Here is a tiny trained network, its code and every weight. The questions are about switching its units off for an input and a class, where a switched-off unit gives its printed mean instead of its output.

import numpy as np


def w(rows, s, z=0):
    codes = np.array(rows[::2]) - 128.0
    scale = np.full(codes.shape[1], s)
    scale[-1] = z or s
    return codes * scale


def f(y):
    return y / 2 * (1 + np.tanh(0.7978845608 * (y + 0.044715 * y**3)))


def log_softmax(a):
    a = a - a.max(-1, keepdims=True)
    return a - np.log(np.exp(a).sum(-1, keepdims=True))


def net(x, mask):
    res = np.array(x, float).reshape(1, 6) / 4 @ E
    y = f(res @ A[0][:, :-1].T + A[0][:, -1])
    res = res + np.where(mask, y, B[0][:, -1]) @ B[0][:, :-1]
    return log_softmax(res[-1] @ U[:, :-1].T + U[:, -1])


A, B = {}, {}
E = w([
[43,111,137,255,62,133,197,205,120,101,153,81],'x0',
[76,57,126,85,60,90,94,133,240,168,66,161],'x1',
[98,30,175,129,231,128,108,187,92,245,165,157],'x2',
[191,116,27,65,64,179,114,222,70,156,127,150],'x3',
[130,19,129,39,74,117,167,42,115,87,244,52],'x4',
[109,140,187,166,27,202,89,44,51,183,125,190],'x5',
],0.0073)
A[0] = w([
[146,190,105,117,67,117,147,85,165,58,90,124,138],'N1',
[110,112,145,128,76,153,125,90,123,165,97,148,138],'N2',
[150,89,117,123,129,133,120,109,144,102,186,95,167],'N3',
[124,150,126,148,126,133,126,143,131,136,100,129,35],'N4',
[171,179,135,148,203,149,145,125,24,91,177,102,83],'N5',
[124,86,144,128,145,137,129,139,130,161,113,122,91],'N6',
[132,158,116,125,137,160,126,127,111,128,149,110,177],'N7',
[96,99,159,178,104,122,132,180,123,112,136,106,239],'N8',
[113,130,143,136,141,119,120,100,142,112,126,129,86],'N9',
[143,113,92,94,104,131,117,189,78,169,140,135,108],'N10',
[141,80,140,140,172,128,139,144,136,164,140,155,104],'N11',
[104,137,163,151,165,111,145,81,159,129,109,132,156],'N12',
[132,147,128,81,161,138,116,93,140,139,124,139,87],'N13',
[107,71,140,100,78,125,115,137,245,165,68,135,65],'N14',
[129,136,147,138,99,155,109,92,81,172,119,126,84],'N15',
[137,95,128,98,105,118,135,91,132,133,153,107,76],'N16',
[139,131,140,84,139,102,121,109,121,145,106,138,253],'N17',
[98,125,188,148,186,110,123,89,140,119,137,112,120],'N18',
[134,146,129,154,131,104,117,113,123,139,137,133,22],'N19',
[159,128,153,77,148,131,95,98,123,134,116,148,181],'N20',
[163,144,112,89,178,124,128,77,133,156,101,145,125],'N21',
[127,65,134,84,104,123,163,80,95,126,174,116,77],'N22',
[135,102,163,116,146,113,127,153,114,160,136,126,110],'N23',
[97,85,142,131,177,121,113,151,92,190,159,130,69],'N24',
[136,129,129,138,100,127,142,102,107,143,119,159,137],'N25',
[140,108,132,134,110,121,119,121,112,127,119,138,19],'N26',
[132,141,153,133,86,133,105,103,91,142,129,146,78],'N27',
[112,87,148,126,159,141,122,132,107,145,130,145,218],'N28',
[138,108,121,117,170,123,149,160,161,121,128,118,103],'N29',
[126,95,141,114,104,119,133,135,109,94,154,118,109],'N30',
[92,118,131,172,100,125,161,158,130,128,148,125,91],'N31',
[152,141,94,124,141,108,136,142,174,92,138,121,117],'N32',
[146,129,124,112,166,112,121,139,174,111,127,113,112],'N33',
[101,137,169,170,150,113,126,87,171,131,138,108,127],'N34',
[129,107,100,107,96,121,123,151,129,139,107,146,77],'N35',
[130,158,135,121,101,133,101,127,143,83,133,120,50],'N36',
[154,134,74,108,97,139,130,184,86,145,124,109,161],'N37',
[122,128,93,95,175,119,129,178,178,91,135,102,143],'N38',
[142,212,141,164,157,127,119,174,134,178,31,167,89],'N39',
[125,161,150,147,86,136,116,84,119,162,147,158,128],'N40',
[148,131,132,99,94,136,123,176,121,117,131,145,66],'N41',
],0.012,0.004)
B[0] = w([
[193,235,140,124,114,169,94,96,86,163,116,88,244],'N1',
[131,112,160,123,155,92,159,158,107,125,97,126,190],'N2',
[128,143,165,137,175,145,77,162,152,133,121,160,194],'N3',
[74,107,47,118,149,136,138,105,132,110,153,87,139],'N4',
[62,126,124,108,71,7,113,71,141,147,144,194,246],'N5',
[131,176,103,130,117,128,131,102,116,130,144,110,156],'N6',
[149,142,160,131,116,112,112,119,132,144,127,156,163],'N7',
[145,102,167,179,69,141,105,197,126,180,151,121,222],'N8',
[136,113,88,110,132,137,144,99,130,114,145,120,146],'N9',
[173,91,119,94,119,171,151,90,153,97,104,147,194],'N10',
[138,187,102,126,131,145,123,96,94,128,113,89,182],'N11',
[164,85,125,97,117,163,136,113,136,107,108,165,201],'N12',
[87,105,51,159,87,144,158,140,123,131,156,103,164],'N13',
[72,147,119,115,86,17,119,52,123,134,167,195,229],'N14',
[115,105,122,115,166,90,178,145,108,115,89,98,189],'N15',
[87,131,119,132,176,144,92,137,150,113,147,133,175],'N16',
[158,127,183,160,86,132,104,171,138,162,133,144,186],'N17',
[175,89,112,88,115,170,144,101,148,112,104,145,212],'N18',
[92,115,88,113,131,122,141,111,129,105,120,119,125],'N19',
[119,98,139,178,71,146,140,175,138,147,146,102,197],'N20',
[101,101,89,181,59,148,141,165,133,139,158,94,191],'N21',
[87,138,120,122,205,161,63,153,166,117,134,142,215],'N22',
[136,173,111,123,131,145,121,109,101,131,120,105,165],'N23',
[147,223,108,129,118,140,131,80,92,111,113,80,208],'N24',
[127,123,142,135,149,125,149,131,123,124,113,108,159],'N25',
[96,124,86,116,141,121,159,107,123,108,138,111,122],'N26',
[114,107,109,120,161,109,176,138,106,106,100,102,176],'N27',
[182,188,179,131,118,125,112,144,120,141,110,114,190],'N28',
[115,122,134,122,158,115,164,132,100,120,97,108,173],'N29',
[102,123,104,136,152,146,105,146,144,129,143,123,165],'N30',
[89,108,57,162,68,139,143,154,140,143,153,83,184],'N31',
[119,128,125,126,162,126,165,133,90,122,95,101,176],'N32',
[113,102,127,126,137,116,162,145,114,116,105,114,172],'N33',
[168,86,116,98,114,159,147,114,147,107,108,162,206],'N34',
[122,108,98,118,119,119,148,81,136,110,144,152,151],'N35',
[106,161,88,124,129,139,138,87,108,125,135,85,150],'N36',
[171,75,139,110,99,168,146,99,163,114,101,150,200],'N37',
[117,94,169,127,168,104,168,170,91,124,78,112,211],'N38',
[86,129,149,114,219,167,39,155,177,113,168,139,253],'N39',
[136,109,145,116,159,104,162,169,109,122,86,116,193],'N40',
[126,109,88,116,125,147,153,91,125,100,135,131,148],'N41',
],0.02,0.011)
U = w([
[61,125,121,121,232,181,45,153,203,117,169,140,75],'0',
[175,243,118,120,110,170,129,61,67,164,114,65,128],'1',
[74,117,132,108,87,1,143,53,141,164,165,218,174],'2',
[217,34,111,71,92,221,188,71,193,86,112,185,175],'3',
[103,80,175,124,201,75,231,191,63,127,66,83,140],'4',
[102,69,91,232,30,176,150,200,157,208,180,84,161],'5',
[203,125,237,162,104,139,102,178,156,210,144,169,244],'6',
[180,113,158,145,154,130,177,123,152,131,209,168,2],'7',
],0.0081,0.002)

Each question gives the input, the list of numbers given to net, and the class t.
The units are the neurons (one row each of A and B). Each row of codes is followed by its name. A weight is (code - 128) times the scale printed after its matrix; where a second scale follows, it is the last column's (A, B and U).
mask holds one flag per neuron, in row order. A switched-off neuron (its flag False) gives its mean, the last column of its row in B, instead of its output. The means were averaged over made-up inputs and are rounded, as every weight is.
A unit's drop is (log p(t) with every unit on - log p(t) with that unit switched off) / (log p(t) with every unit on - log p(t) with every unit switched off).
The circuit of an input: a set's keep is (log p(t) with only the set's units on - log p(t) with every unit switched off) / (log p(t) with every unit on - log p(t) with every unit switched off). Starting from the 12 units with the biggest drops (on a tie, the unit counted first), units are removed one at a time, each time the one whose removal leaves the highest keep (on an exact tie, the one counted first), for as long as the keep stays at least 0.8.
circuit, biggest first: the units of the circuit, biggest drop first
unit that matters most: the unit with the biggest drop
k most important neurons: the k neurons with the biggest drops, biggest first
drop of u: that unit's drop, to one decimal
input [-5,6,-2,1,-6,8], class 4: unit that matters most -> N2
input [5,-6,8,-8,-1,8], class 1: 4 most important neurons -> (N24, N28, N11, N37)
input [4,-2,3,7,5,2], class 3: 3 most important neurons -> (N10, N37, N39)
input [-6,7,4,-1,-3,-1], class 2: 2 most important neurons -> (N14, N8)
input [-7,7,5,-5,-1,-4], class 2: 4 most important neurons -> (N14, N8, N31, N1)
input [-5,6,2,-7,5,-1], class 3: 2 most important neurons -> (N5, N18)
input [-8,-4,0,-6,-1,4], class 5: 2 most important neurons -> (N21, N20)
input [-1,-1,8,-7,0,5], class 1: 3 most important neurons -> (N24, N11, N28)
input [4,8,8,7,-3,-5], class 1: 2 most important neurons -> (N24, N5)
input [4,3,-4,0,7,-7], class 0: 3 most important neurons -> (N22, N3, N16)
input [-8,5,-7,4,1,6], class 5: 4 most important neurons -> (N20, N21, N13, N24)
input [1,8,-7,-5,8,3], class 0: 3 most important neurons -> (N22, N5, N16)
input [2,7,-8,-5,1,-1], class 1: 2 most important neurons -> (N1, N5)
input [4,1,0,5,0,-3], class 3: circuit, biggest first -> (N37)
input [-1,4,-4,-8,-4,8], class 3: 4 most important neurons -> (N12, N34, N18, N38)
input [3,6,-2,-7,7,8], class 4: 2 most important neurons -> (N2, N39)
input [-4,5,1,3,7,6], class 0: drop of N22 -> 1.3
input [-5,2,7,7,-5,0], class 1: drop of N6 -> 0.4
input [8,8,-7,8,7,4], class 2: drop of N2 -> 0.2
input [3,0,6,8,-4,-6], class 3: circuit, biggest first -> (N10)
input [6,3,-6,-8,-8,-4], class 0: drop of N37 -> 0.6
